Here is a tiny trained network, its code and every weight. The questions are about switching its units off for an input and a target symbol, where a switched-off unit gives its printed mean instead of its output.

import numpy as np


def w(rows, s, z=0):
    codes = np.array(rows[::2]) - 128.0
    scale = np.full(codes.shape[1], s)
    scale[-1] = z or s
    return codes * scale


def norm(h):
    return h / np.sqrt((h * h).mean(-1, keepdims=True) + 1e-5)


def f(y):
    return np.maximum(y, 0)


def softmax(a):
    e = np.exp(a - a.max(-1, keepdims=True))
    return e / e.sum(-1, keepdims=True)


def log_softmax(a):
    a = a - a.max(-1, keepdims=True)
    return a - np.log(np.exp(a).sum(-1, keepdims=True))


def net(x, mask):
    ids = ['αζθπσψω'.index(c) for c in x.split()]
    T = len(ids)
    res = E[ids] + P[:T]
    u = 0
    for l in range(3):
        q, k, v = (norm(res) @ M[l].T for M in (Q, K, V))
        z = softmax(np.where(np.tri(T) > 0, q @ k.T / 4**0.5, -1e9)) @ v
        res = res + np.where(mask[u], z, O[l][:, -1]) @ O[l][:, :-1]
        u += 1
        y = f(norm(res) @ A[l][:, :-1].T + A[l][:, -1])
        res = res + np.where(mask[u : u + 8], y, B[l][:, -1]) @ B[l][:, :-1]
        u += 8
    return log_softmax(norm(res)[-1] @ U[:, :-1].T + U[:, -1])


Q, K, V, O, A, B = {}, {}, {}, {}, {}, {}
E = w([
[170,172,185,226,185,179,117],'α',
[112,143,24,186,125,87,28],'ζ',
[162,98,55,217,109,227,116],'θ',
[119,120,60,173,194,103,253],'π',
[205,112,127,50,175,87,114],'σ',
[160,98,177,77,61,128,30],'ψ',
[97,129,206,133,100,28,150],'ω',
],0.0039)
P = w([
[103,229,117,73,94,180,160],'0',
[198,197,83,168,99,116,119],'1',
[208,172,83,158,100,100,126],'2',
[190,144,104,182,115,99,126],'3',
[181,124,105,177,124,95,129],'4',
[168,102,118,178,136,94,104],'5',
[160,85,117,175,153,97,107],'6',
[146,70,128,167,157,99,107],'7',
[128,42,127,167,177,109,87],'8',
[128,22,132,159,166,113,98],'9',
[112,3,150,162,186,114,86],'10',
],0.0038)
Q[0] = w([
[203,123,21,157,134,79,135],'0.h1',
[164,102,149,80,163,94,90],'0.h1',
[133,233,142,67,82,142,198],'0.h1',
[189,53,140,255,243,110,99],'0.h1',
],0.0091)
K[0] = w([
[155,48,170,94,83,90,165],'0.h1',
[96,118,170,147,91,140,105],'0.h1',
[157,222,117,114,98,128,118],'0.h1',
[103,5,128,120,149,102,105],'0.h1',
],0.012)
V[0] = w([
[160,79,2,105,99,186,166],'0.h1',
[71,116,113,89,182,27,200],'0.h1',
[117,85,162,194,158,210,221],'0.h1',
[212,68,183,79,182,176,143],'0.h1',
],0.005)
O[0] = w([
[81,162,82,150,213,98,3,142],'0.h1',
[148,148,10,74,141,164,168,102],'0.h1',
[90,250,178,110,130,58,182,55],'0.h1',
[240,189,142,150,127,92,94,255],'0.h1',
],0.0047,0.0023)
A[0] = w([
[152,113,41,171,203,87,238,5],'0.n1',
[147,163,119,90,124,167,111,26],'0.n2',
[163,30,126,120,41,185,193,99],'0.n3',
[147,33,103,99,109,147,102,95],'0.n4',
[3,108,185,183,157,34,88,34],'0.n5',
[96,110,151,39,25,227,165,8],'0.n6',
[96,89,7,127,104,60,53,134],'0.n7',
[140,163,186,161,184,226,128,122],'0.n8',
],0.0042,0.0021)
B[0] = w([
[157,117,170,160,46,164,3,227],'0.n1',
[136,150,151,70,135,147,101,130],'0.n2',
[98,182,75,134,72,52,72,201],'0.n3',
[76,156,177,163,117,117,174,217],'0.n4',
[115,133,73,132,52,17,97,168],'0.n5',
[145,66,119,116,231,45,83,138],'0.n6',
[163,133,207,175,162,154,195,254],'0.n7',
[102,77,48,154,88,94,150,252],'0.n8',
],0.0044,0.0023)
Q[1] = w([
[190,159,77,222,132,3,112],'1.h1',
[64,129,141,54,95,203,199],'1.h1',
[42,175,148,92,126,226,166],'1.h1',
[138,37,119,177,68,50,117],'1.h1',
],0.0067)
K[1] = w([
[81,136,152,22,104,202,117],'1.h1',
[188,117,107,214,180,99,93],'1.h1',
[253,68,104,206,164,60,129],'1.h1',
[91,218,142,69,174,150,124],'1.h1',
],0.0065)
V[1] = w([
[46,183,74,159,152,91,155],'1.h1',
[154,161,110,143,106,4,38],'1.h1',
[122,123,22,56,171,155,117],'1.h1',
[189,200,132,133,194,113,187],'1.h1',
],0.0037)
O[1] = w([
[161,252,125,209,125,154,233,191],'1.h1',
[86,243,81,70,195,151,78,130],'1.h1',
[144,137,245,174,181,179,106,2],'1.h1',
[213,189,154,83,16,144,125,195],'1.h1',
],0.0034,0.0029)
A[1] = w([
[86,131,94,74,164,122,213,37],'1.n1',
[129,171,176,9,148,253,109,18],'1.n2',
[117,179,153,68,66,185,142,46],'1.n3',
[62,171,214,100,82,29,148,10],'1.n4',
[39,213,129,111,185,180,141,6],'1.n5',
[144,158,184,118,110,130,89,15],'1.n6',
[133,81,210,137,48,68,166,51],'1.n7',
[156,78,38,88,154,242,167,79],'1.n8',
],0.004,0.0012)
B[1] = w([
[170,132,190,30,156,161,115,132],'1.n1',
[241,128,155,171,197,142,55,139],'1.n2',
[145,82,139,197,99,117,153,146],'1.n3',
[215,78,62,142,131,162,104,195],'1.n4',
[119,95,165,253,127,145,94,153],'1.n5',
[138,133,129,98,153,158,134,157],'1.n6',
[107,135,155,112,91,190,154,250],'1.n7',
[130,146,122,127,89,57,123,166],'1.n8',
],0.0051,0.0017)
Q[2] = w([
[1,207,146,59,103,207,148],'2.h1',
[121,189,44,138,252,146,139],'2.h1',
[190,48,163,205,104,151,109],'2.h1',
[161,127,66,226,142,107,58],'2.h1',
],0.0056)
K[2] = w([
[138,190,53,188,110,139,170],'2.h1',
[254,159,134,157,131,152,92],'2.h1',
[113,49,198,71,86,93,124],'2.h1',
[187,54,161,77,141,74,110],'2.h1',
],0.0065)
V[2] = w([
[120,153,150,147,55,147,3],'2.h1',
[74,121,92,172,184,115,145],'2.h1',
[129,148,168,129,190,196,92],'2.h1',
[98,116,159,33,131,76,111],'2.h1',
],0.0048)
O[2] = w([
[14,163,200,15,92,162,69,223],'2.h1',
[123,86,141,176,146,3,139,49],'2.h1',
[101,127,175,154,221,124,92,78],'2.h1',
[205,155,127,149,89,105,21,4],'2.h1',
],0.0043,0.0036)
A[2] = w([
[68,99,217,83,106,146,66,39],'2.n1',
[118,3,162,151,143,112,172,88],'2.n2',
[128,121,69,101,38,121,148,1],'2.n3',
[134,162,80,148,168,40,214,48],'2.n4',
[187,107,96,152,155,130,91,22],'2.n5',
[68,168,60,74,130,56,151,56],'2.n6',
[99,52,79,105,134,50,26,53],'2.n7',
[118,130,74,220,122,194,65,130],'2.n8',
],0.0047,0.0035)
B[2] = w([
[91,166,62,146,173,159,175,182],'2.n1',
[97,68,81,66,99,201,102,150],'2.n2',
[99,124,172,194,246,131,92,191],'2.n3',
[59,142,106,40,147,213,121,171],'2.n4',
[65,117,108,69,86,114,128,153],'2.n5',
[102,179,54,69,94,133,150,154],'2.n6',
[159,200,232,191,60,90,190,154],'2.n7',
[191,118,114,2,152,93,116,251],'2.n8',
],0.0047,0.003)
U = w([
[133,132,67,85,12,125,169,253],'α',
[63,2,116,166,163,127,152,63],'ζ',
[50,203,76,124,213,127,147,100],'θ',
[136,164,209,188,133,162,224,49],'π',
[106,112,212,93,120,189,39,142],'σ',
[84,145,164,166,115,20,75,67],'ψ',
[231,109,110,129,197,119,97,154],'ω',
],0.0085,0.0026)

Each question gives the input, a string of symbols that net reads in full, and the target symbol t.
The units are the heads (4 rows each of Q, K, V and O) and the neurons (one row each of A and B). Each row of codes is followed by its name. A weight is (code - 128) times the scale printed after its matrix; where a second scale follows, it is the last column's (O, A, B and U).
mask holds one flag per unit, layer by layer, with each layer's heads first. A switched-off unit (its flag False) gives its mean, the last column of its rows in O or B, instead of its output. The means were averaged over made-up inputs and are rounded, as every weight is.
A unit's drop is (log p(t) with every unit on - log p(t) with that unit switched off) / (log p(t) with every unit on - log p(t) with every unit switched off).
The circuit of an input: a set's keep is (log p(t) with only the set's units on - log p(t) with every unit switched off) / (log p(t) with every unit on - log p(t) with every unit switched off). Starting from the 12 units with the biggest drops (on a tie, the unit counted first), units are removed one at a time, each time the one whose removal leaves the highest keep (on an exact tie, the one counted first), for as long as the keep stays at least 0.8.
units of the circuit, in order: the units of the circuit, biggest drop first
k most important neurons: the k neurons with the biggest drops, biggest first
k most important neurons of layer l: the k neurons of layer l with the biggest drops, biggest first
drop of u: that unit's drop, to one decimal
input α α α σ α ζ ζ, target ζ: units of the circuit, in order	0.h1
input π ζ α α α α σ θ σ, target π: units of the circuit, in order	1.h1, 2.n8
input π ω ζ σ α α σ θ, target π: units of the circuit, in order	1.h1, 0.n7
input ψ π σ ω σ π, target ψ: units of the circuit, in order	1.h1, 2.h1, 2.n7
input π α ζ, target θ: 2 most important neurons	0.n1, 2.n4
input σ π α π π, target σ: units of the circuit, in order	1.h1, 0.n1
input π ψ π π α ζ, target π: units of the circuit, in order	0.n7, 1.h1
input ψ α π θ, target θ: 2 most important neurons of layer 0	0.n3, 0.n1
input σ π θ, target ω: units of the circuit, in order	2.n8, 0.h1
input ζ σ σ ω, target ζ: units of the circuit, in order	0.h1, 1.h1
input ψ π π, target ψ: units of the circuit, in order	1.h1, 0.h1, 0.n1, 2.n7
input ω α θ, target ω: 2 most important neurons	0.n6, 1.n1
input α α α ζ α α ζ ω π, target α: units of the circuit, in order	0.h1, 0.n1
input π σ θ α ψ θ α σ ζ σ α, target ω: units of the circuit, in order	2.n8
input α α σ σ π, target ω: 2 most important neurons of layer 2	2.n3, 2.n8
input α π σ σ σ α α α α α α, target π: 2 most important neurons	2.n8, 1.n7
input ζ α σ α α α ψ, target ζ: units of the circuit, in order	0.h1, 1.h1, 2.n1
input ω π π α ζ π α ψ, target ω: units of the circuit, in order	2.h1, 0.h1, 0.n6
input θ α α π α α σ, target θ: 3 most important neurons of layer 0	0.n1, 0.n5, 0.n4
input π θ α α α ζ θ ω, target π: units of the circuit, in order	1.h1
input σ α θ θ α α α, target σ: 2 most important neurons of layer 0	0.n7, 0.n5
input ψ σ α α ψ θ α α σ π σ, target ψ: 2 most important neurons of layer 2	2.n7, 2.n8
input θ α ψ ψ θ, target θ: 3 most important neurons	2.n1, 0.n1, 0.n5
input ζ ζ π α, target θ: 2 most important neurons	2.n4, 0.n5
input ψ α α ζ α, target ψ: 2 most important neurons	2.n7, 0.n6
input σ ζ σ ψ ψ σ α α α ψ π, target σ: drop of 1.h1	0.1
input ζ σ σ α α α, target ζ: most important neuron	2.n2
input α ζ α, target ζ: drop of 0.n1	0.1
input ζ α α ζ ζ ζ, target ζ: drop of 0.h1	1.5
input ψ α σ, target ψ: drop of 0.h1	0.6
